In the rows, zero is written as 128.
Each row of numbers belongs to one of the nodes below and depends on some of the facts about them. Some rows are named. Which node is each other row?

Facts:
Θ: points at; Δ: is of sort; μ: uses
megoro Θ ziflom; ploplen Θ kevilim; gires Θ rafomu; kevilim Θ fluzu; flide Θ trobrivo; plokli Θ megoro; gidrur Θ flebam; padol Θ klubokla
trisa Θ brekam; robrin Θ flide; vedro Θ klipek; molo Θ filal; daludrer Θ velobi; stadror Θ lene; banis Θ klifluplir; brogrur Θ butri
tropil Θ tobu; skupli Θ skufa; seputro Θ tusu; buflegum Θ flalim; tubu Θ tiko; mukli Θ raplis; rafomu Θ pligo; ziflom Θ naklin
raful Θ pligok; klifluplir Θ gigro; flebam Θ kude; peflon Θ tosam; flalim Θ stezatro; vimok Θ faflir; storor Θ norun; fluzu Θ babres
kagur Θ latremur; nirikol Θ skizom; velobi Θ flufor; fatran Θ luskim; latremur Θ skeklos; grestil Θ pluve; puskil Θ mediro; trobrivo Θ flitru
kliga Θ drubral; trotun Θ tradram; nibul Θ drezalen; drukistas Θ bevi; deskes Θ nuplo; dremek Θ stuku; nuplo Θ buflegum; brasul Θ grobra
stezatro Θ grestil; bofu Θ mukli; nelal Θ storor; lene Θ brogron; butri Θ netal; bevi Θ trisa; droboke Θ raful; filal Θ daludrer
flikles Θ zustinik; grepak Θ zomodren; vosem Θ flikles; skogragros Θ trubam; rebra Θ veneple; fotre Θ deskes; latrol Θ dobrebru; klaplesta Θ stadar
brogron Θ tutin; truskol Θ kagur; kleban Θ klaplesta; tokel Θ lobim; tofeza Θ trotun; grobra Θ skupli; faflir Θ skatik; drasek Θ gister
tosam Θ stadror; tradram Θ truskol; radrol Θ pletril; stadar Θ trebu; pluve Θ plokli; tutin Θ tremuk; debel Δ 197; naklin Δ 824
klipek Δ 865; megoro Δ 83; dubim Δ 197; kude Δ 820; lobroske Δ 147; ploplen Δ 197; gires Δ 197; brafur Δ 147
kevilim Δ 147; flide Δ 820; plokli Δ 83; gidrur Δ 197; nazan Δ 820; padol Δ 83; trisa Δ 824; tobu Δ 147
robrin Δ 197; vedro Δ 83; molo Δ 147; daludrer Δ 197; stadror Δ 820; banis Δ 824; bakel Δ 197; brogrur Δ 824
drotrus Δ 865; trubom Δ 147; tropil Δ 824; skupli Δ 820; pligok Δ 820; seputro Δ 83; buflegum Δ 824; tubu Δ 824
mukli Δ 820; mevezar Δ 147; seskir Δ 197; tiko Δ 197; raplis Δ 865; rafomu Δ 147; leflir Δ 820; tusu Δ 197
skatik Δ 865; ziflom Δ 865; raful Δ 147; klifluplir Δ 824; flebam Δ 197; peflon Δ 865; flalim Δ 197; stagre Δ 197
kugek Δ 197; trebu Δ 865; vimok Δ 147; plugusku Δ 820; storor Δ 197; dobrebru Δ 820; fluzu Δ 865; fifirik Δ 147
veneple Δ 83; netal Δ 820; drezalen Δ 824; kagur Δ 197; lovopul Δ 824; nirikol Δ 820; velobi Δ 865; tozir Δ 865
puskar Δ 147; fatran Δ 147; somur Δ 865; drubral Δ 865; babres Δ 824; buskotril Δ 83; stuku Δ 197; latremur Δ 824
todos Δ 865; tremuk Δ 83; grestil Δ 83; puskil Δ 865; flitru Δ 820; trobrivo Δ 197; norun Δ 865; trava Δ 147
fluzul Δ 197; kliga Δ 197; klubokla Δ 865; trotun Δ 865; nibul Δ 197; trubam Δ 197; drukistas Δ 824; zustinik Δ 824
vipul Δ 197; fiski Δ 83; brefi Δ 147; pligo Δ 197; deskes Δ 820; dremek Δ 197; nuplo Δ 865; skizom Δ 824
flufor Δ 197; brasul Δ 83; stezatro Δ 824; bofu Δ 197; nelal Δ 147; lene Δ 824; butri Δ 824; brekam Δ 197
bevi Δ 820; droboke Δ 824; skeklos Δ 820; nebedri Δ 820; filal Δ 820; skufa Δ 824; mediro Δ 865; rokes Δ 147
flikles Δ 865; druflak Δ 197; grepak Δ 197; vosem Δ 197; dapo Δ 83; skogragros Δ 820; zazil Δ 197; zopa Δ 865
flimon Δ 820; rebra Δ 820; gristam Δ 197; devik Δ 147; fotre Δ 197; grunum Δ 147; latrol Δ 865; klaplesta Δ 865
mafles Δ 820; brogron Δ 147; truskol Δ 147; kleban Δ 820; kligoplok Δ 820; tokel Δ 865; pubram Δ 197; gigro Δ 83
tofeza Δ 820; plusupu Δ 824; zomodren Δ 820; grobra Δ 83; faflir Δ 197; droplur Δ 824; faskem Δ 83; pletril Δ 197
repla Δ 197; remim Δ 824; drasek Δ 197; lobim Δ 865; tosam Δ 83; tradram Δ 147; gister Δ 865; dapitrur Δ 83
radrol Δ 824; stadar Δ 820; pluve Δ 824; klotor Δ 197; luskim Δ 865; tutin Δ 197; dredros Δ 147; debel μ ploplen
debel μ butri; naklin μ somur; naklin μ todos; klipek μ butri; megoro μ flebam; dubim μ latrol; dubim μ trava; kude μ butri
lobroske μ fifirik; lobroske μ flitru; lobroske μ plusupu; ploplen μ nebedri; ploplen μ butri; gires μ puskar; gires μ plusupu; nazan μ nelal
nazan μ bakel; nazan μ butri; tobu μ vedro; tobu μ ploplen; robrin μ lobim; robrin μ plusupu; vedro μ tokel; molo μ pligok
daludrer μ trotun; banis μ bakel; bakel μ nebedri; bakel μ todos; bakel μ butri; drotrus μ gister; drotrus μ butri; trubom μ tokel
pligok μ nelal; buflegum μ droplur; buflegum μ kugek; tubu μ flebam; mukli μ vedro; mukli μ rokes; seskir μ latrol; tiko μ netal
tiko μ skatik; raplis μ flide; raplis μ mafles; rafomu μ norun; leflir μ lobroske; tusu μ droplur; tusu μ vedro; skatik μ zomodren
ziflom μ fifirik; klifluplir μ trava; flebam μ fifirik; flebam μ zustinik; trebu μ gigro; vimok μ remim; storor μ nebedri; fluzu μ rafomu
fifirik μ nebedri; fifirik μ butri; lovopul μ nazan; nirikol μ storor; nirikol μ rokes; velobi μ netal; velobi μ fotre; velobi μ zazil
velobi μ plusupu; tozir μ plugusku; tozir μ dubim; tozir μ gigro; tozir μ skizom; tozir μ nebedri; puskar μ ploplen; puskar μ flufor
fatran μ zomodren; somur μ butri; drubral μ bofu; drubral μ lene; drubral μ vimok; babres μ nebedri; babres μ plusupu; buskotril μ somur
buskotril μ flitru; stuku μ seputro; latremur μ somur; latremur μ flufor; latremur μ butri; todos μ butri; grestil μ brasul; flitru μ nebedri
flitru μ mafles; trobrivo μ trotun; trobrivo μ zomodren; trobrivo μ fiski; norun μ somur; norun μ ploplen; norun μ butri; trava μ trotun
trava μ butri; fluzul μ remim; fluzul μ tokel; kliga μ ploplen; kliga μ flebam; klubokla μ somur; klubokla μ butri; trotun μ nebedri
trotun μ todos; nibul μ flebam; trubam μ drukistas; trubam μ butri; drukistas μ latrol; drukistas μ grepak; zustinik μ nelal; fiski μ todos
brefi μ flalim; pligo μ kevilim; deskes μ ploplen; deskes μ bakel; dremek μ norun; brasul μ fifirik; bofu μ somur; nelal μ tokel
lene μ nebedri; droboke μ nebedri; droboke μ padol; nebedri μ butri; skufa μ plusupu; mediro μ fiski; mediro μ nebedri; mediro μ bakel
mediro μ plusupu; rokes μ mafles; druflak μ zomodren; grepak μ butri; vosem μ drotrus; zopa μ puskar; flimon μ ploplen; rebra μ nebedri
rebra μ banis; gristam μ kugek; devik μ norun; devik μ todos; fotre μ somur; fotre μ latrol; fotre μ todos; grunum μ fifirik
grunum μ dapitrur; latrol μ todos; latrol μ butri; klaplesta μ raful; klaplesta μ stagre; brogron μ trubam; brogron μ nebedri; truskol μ butri
kleban μ flufor; kleban μ skizom; kligoplok μ flikles; pubram μ lobroske; gigro μ norun; tofeza μ nuplo; plusupu μ butri; zomodren μ trotun
grobra μ mediro; faskem μ skufa; faskem μ zopa; pletril μ nebedri; remim μ bakel; drasek μ flikles; drasek μ plusupu; lobim μ raful
lobim μ nirikol; lobim μ skizom; lobim μ butri; tosam μ trotun; tradram μ pletril; tradram μ gister; gister μ norun; dapitrur μ bevi
radrol μ nebedri; stadar μ ploplen; pluve μ todos; klotor μ zomodren; tutin μ todos; dredros μ grepak; dredros μ butri

Named rows:
dapitrur: [142 127 113 122 131 122 124 120 126 141 113 132 136 116 142 138 131 140
 116 109 125 138 135 131 143 109 119 128 150 127 123 120 154 120 131 144
 115 129 126 137 117 126 147 140 126 149 109 121 147 135 105 135 124  98]
buflegum: [175 105 147 103 136 175 226 150  75 114 159 195 134 165  50 145 111 114
 162  90 100 111 101 157 121 196 155   9 117  69 112  91  89 164 220 146
 165 126 164 100 112 178 139  83 185 154 131 132 108 136 125  73 154 141]
brasul: [159 128 126 139 121 157  92 135  97 108 118 103 153  95 134 181 153 118
 147 122 127 121 121 124 125 100 109 127  85 122 129 131 140 116 120 139
  93 120 106 139 147 139 149 125 125 119 112 131 125 102 109 138 161 140]
ziflom: [152 176  84 124 147 110  97 165 173 158  90  71 149  95 185 155 105 154
 121 158  78 190 147 173 148  89 140 152 136 180 158 133 102 113 114  95
 160 125 115 137 129 119 140 116 130 123 106 150 116  84 129 152 139 171]
mediro: [117 137 130 128 119 103 132 106 122 147 136 130 121 125 145 119 121 107
 123 126 123 142 100 115 123 135 149 124 108 132 129 116 129  98 120 133
 138 135 139 135 115 129 132 143 108 143 136 113 150 144 118 134 127 114]
nibul: [135 132 117 105 130 126 135 137 114 128 104 115 130 120 146 153 125 151
 118 126 121 131 121 127 144 115 108 118 127 132 134 120 123 128 140 131
 125 111 136 134 146 130 157 128 118 137 121 145 120 116 108 125 144 126]
trebu: [144 123 136 146 131 138 104 121 119 136 147 133 144 125 132 136 146 126
 126 132 134 122 121 118 126 128 142 125 118 116 113 127 142 131  95 122
 110 123 142 148 117 121 126 145 139 106 132 117 164 138 116 144 105 110]
rebra: [140 131 137 119 124 112 129 131 121 134 118 120 133 124 134 129 131 124
 112 144 125 141 116 111 133 141 148 118  99 125 135 130 111 115 125 130
 142 119 120 123 128 141 138 132 123 126 128 131 122 120 129 129 138 135]
deskes: [145 116 151  96 126 117 181 160  95 112 136 177 135 155 100 152 142 117
 124 112 132 119  69 130 120 186 127  61  89  66 136 106 106 150 176 141
 156 122 160  99 125 147 143 103 166 132 135 147 112 115 143  89 161 161]
norun: [127 124 122 132 116 111 121 135 135 137 146 144 134 133 129 124 131 146
 116 130 145 134 122 138 123 134 132 140 140 114 100 122 153 137 107 133
 113 135 143 137 125 101 115 153 140 107 139 121 157 122 129 133 112 120]
latrol: [122 130 127 129 111 119 121 143 137 119 139 123 125 129 118 127 133 132
 135 134 137 129 120 139 111 131 114 141 118 121 126 134 140 135 114 136
 125 136 126 124 126 106 112 144 145 119 128 135 126 110 153 129 141 157]
fiski: [113 145 130 121 105 112 121 109 127 142 142 129 117 126 126 116 123 111
 140 118 133 126 120 126 118 123 132 141 135 126 139 127 138 111 114 138
 126 146 124 126 114 114 105 153 126 155 128 120 149 146 134 138 138 124]
tobu: [125 127 134 114 132 114 135 117 116 152 143 138 129 136 134 124 111 129
 119 137 128 127 112 120 132 148 148 126 132 132 112 114 103 122 131 119
 126 118 157 135 138 122 129 125 103 128 153 118 152 133 103 124 100  96]
skatik: [107 151 134 126 119 132 121  98 118 141 133 127 114 124 122 114 131 110
 149 110 120 120 123 113 120 114 132 137 139 131 146 126 136 112 118 131
 135 142 127 134 114 128 111 145 135 157 117 122 149 170 136 137 138 107]
mevezar: [128 126 123 134 132 141 127 113 127 135 131 135 127 128 125 117 122 130
 131 116 121 121 145 128 132 121 129 128 158 132 119 124 134 129 124 131
 121 129 133 140 118 133 131 128 131 138 118 120 143 153 116 128 115  98]
dobrebru: [131 128 126 136 134 142 123 116 128 134 130 142 125 132 124 119 127 128
 132 109 124 119 142 125 131 119 130 131 159 132 122 127 141 129 129 130
 121 131 133 136 120 129 123 131 128 143 122 120 147 148 110 135 117  94]
butri: [115 119 114 124  99 102 107 157 142 122 145 124 137 134 108 137 136 113
 132 112 165 127 134 179 101 120  86 176 128 110 127 149 161 146 124 145
  91 150  92  96 137 101 102 136 136 121 125 145 125  68 160 117 162 174]
repla: [134 126 124 133 136 145 129 113 128 135 129 138 126 133 128 122 129 129
 131 116 123 117 145 129 133 120 128 128 154 129 118 129 135 127 130 125
 120 129 132 134 119 128 127 129 127 138 120 119 145 151 113 130 113 100]
puskil: [133 129 125 133 139 151 129 132 129 115 122 131 129 128 118 131 134 134
 137 125 125 116 147 130 129 118 117 123 138 133 133 138 123 142 130 122
 129 123 125 124 133 135 128 112 136 125 119 135 118 131 126 124 129 129]

Name these rows:
No name comes twice in this set of rows, the named rows included.
[127 137 134 139 135 103 123 108 123 146 127 130 132 120 162 130 145  97
 116 129 128 143  92 112 123 125 138 127 104 123 136 120 131 105 113 128
 131 134 141 138 110 140 142 123 109 129 133 112 150 139 119 140 115 111] | babres
[144 126 133 136 136 115 127 117 132 136 131 137 139 123 141 119 131 137
 104 145 126 143 117 105 135 147 165 109 113 124 107 114 131 114 108 130
 141 123 150 142 106 126 138 144 128 116 138 109 147 149 121 143  99 110] | tozir
[195 159  76 114 121 158 173 169 151 144 130  88 158  82 120 172  61 162
 174 131  49 209 156 209 146 116 161  60 120 165 116  99 106 106 158 144
 163 140 122 145 116 140 140 119 153 154 109 137 109 106 111 131 164 192] | grestil
[139 121 144 128 149 134 129 134 114 130 128 124 132 139 120 127 127 107
 121 154 126 123 137 120 132 150 149 123 111 131 136 139  79 133 139 105
 134 108 122 112 143 159 130  96 110 110 139 135 110 110 126 115 116 129] | mukli
[142 114 128 134 137 118 125 109 128 149 140 135 140 135 116 116 125 100
 117 120 135 134 147 141 124 142 153 145 138 127 119 138 122 120 138 128
 116 135 107 110 109 154 122 119 108 135 135 113 145 122 116 122 106  96] | rokes
[131 135 142 148 154 161  82 151 108 114 114 125 136 138 127 160 173 102
 140 126 131  90 133 130 118 104  92 155 132 112 159 155 123 167 116  96
 110 124 113 111 145 139 123  83 166 100 101 154 120 103 148 122 145 144] | kevilim
[138 129 137 121 129 109 129 107 118 147 133 135 129 126 133 119 122 131
 114 138 122 131 113 107 136 140 161 116 123 124 118 119 120 113 117 125
 140 121 148 135 118 130 132 142 121 131 140 118 151 144 115 135 111 102] | drubral
[ 99 122 108 141 116 107 127 110 140 138 149 133 124 130 146 121 131  88
 142 102 142 139 117 166 106 115  98 152 130 132 133 122 161 106 137 152
 106 156 116 127 115 126 118 124 100 143 136 113 145 127 134 133 133 128] | plusupu
[117 123 114 129 105 109 121 130 142 140 147 138 134 137 121 122 128 126
 126 114 150 130 125 152 115 127 118 152 142 120 113 125 158 134 110 143
 105 147 123 128 117 105 106 151 133 124 134 120 157 117 136 134 121 126] | somur
[141 122 121 139 121 119 115 118 140 135 140 139 138 129 116 118 137 124
 119 119 141 132 141 135 124 134 141 141 140 121 109 131 154 131 118 137
 115 138 118 127 107 123 119 146 136 129 124 113 151 131 127 134 116 117] | plugusku
[119 152 127 120 104 124 114  95 120 141 136 123 111 125 108 107 129 108
 149  99 128 113 136 121 115 115 130 153 155 125 150 136 138 116 118 141
 123 152 106 117 110 124 103 156 137 168 107 124 152 161 137 128 149 110] | zomodren
[117 130 143 126 121 130 148 142 124 113 132 141 120 141 123 131 139 124
 139 129 131 120  94 122 113 145 119 101 100 103 138 118 126 141 133 132
 150 133 150 126 124 121 126 124 152 123 131 142 115 132 154 121 147 165] | fotre
[133 129 127 111 132 118 134 147 118 125 114 119 129 121 150 151 123 149
 120 139 122 135 109 121 140 129 119 112 116 126 130 117 119 123 135 131
 133 110 150 136 148 118 157 125 116 126 132 139 122 112 112 124 132 130] | kliga

Now the same nodes, written a new way:
Known rows:
dremek: [148 143  83  87  90 129 135 154 104 131 136 107 149]
puskar: [144 111  81 142 108 134  92 158 130 139 151  95 123]
zazil: [125 127 119 142 107 122 124 163 145 122 154 117 137]
radrol: [145 120 142 137  83 119 131 101 105 118 118 112 118]
repla: [126 127 120 141 107 123 124 165 144 122 152 115 137]
nuplo: [143 124  80 159 108 141 131 117  71  70 181 104 169]
tofeza: [160 138 143 138 113 133 135 132 121 137 142 103 160]
ziflom: [149 142 181  97 135 104 112 126  99 159 152 153 138]
fifirik: [142 124 117 130 104 129 144 150 139  95 122 134  84]
flalim: [159 129 118 132 110 136 108 115  72  73 222 106 156]
filal: [123 127  90 134 151 111 205 128 115 143 190  63 122]
debel: [147 126  93 144 116 149 115 184 116 124 142 104  98]
kude: [138 140 111 138 126 146 141 199 118 107 134 125  98]
kleban: [136 133 121 145 119 126 131 139  93 140 127 118 155]
droboke: [143 126 141 140  90 123 132 106  99 123 120 112 130]
padol: [135 138 135 146 112 131 133 138 106 135 148 114 154]
lobim: [133 135 112 134 119 133 134 181 134 109 143 124 114]
puskil: [137 137 133 144 114 131 133 138 107 136 148 114 154]
vosem: [138 139 127 134 121 128 132 134 102 134 136 114 151]

Which node is each row?
No name comes twice in this set of rows, the named rows included.
[138 128 129 136 122 131 126 127  99 139 138 113 154] | vimok
[139 133 128 132 116 130 128 131 109 133 138 112 147] | nirikol
[126 121  98 128 105 115 124 166 138 121 131 119 136] | trebu
[106 166 149  96  79 213  91  72 113 139 126 115 102] | brogron
[159 140 206  92 136  99  84 132  76 181 170 146 137] | megoro
[132 120  97 108 129 116 141 130 170 108 140 144 131] | lobroske
[144 109  81 144 105 135  89 158 125 139 151  93 120] | flimon
[155 119  85 138 111 141 117 109  67  62 198 101 160] | buflegum
[136 131 136 152 119 134 127 134 106 143 151 113 156] | tokel
[238 170 197 152 108 173 167 157 156 128 143  78 149] | truskol
[130 129 117 150 122 116 137 132  84 142 102 132 165] | grobra
[163 135 155 114 112 127  97 120  71  95 229 113 145] | stezatro
[151 131  50  96  91 147 123 210 112 122 134 103 106] | norun
[115  81 154  91 114 128 124 179 121 117 132 104 140] | fiski
[220 152 182 137  90 145 148 122 172 138 147  74 178] | tradram

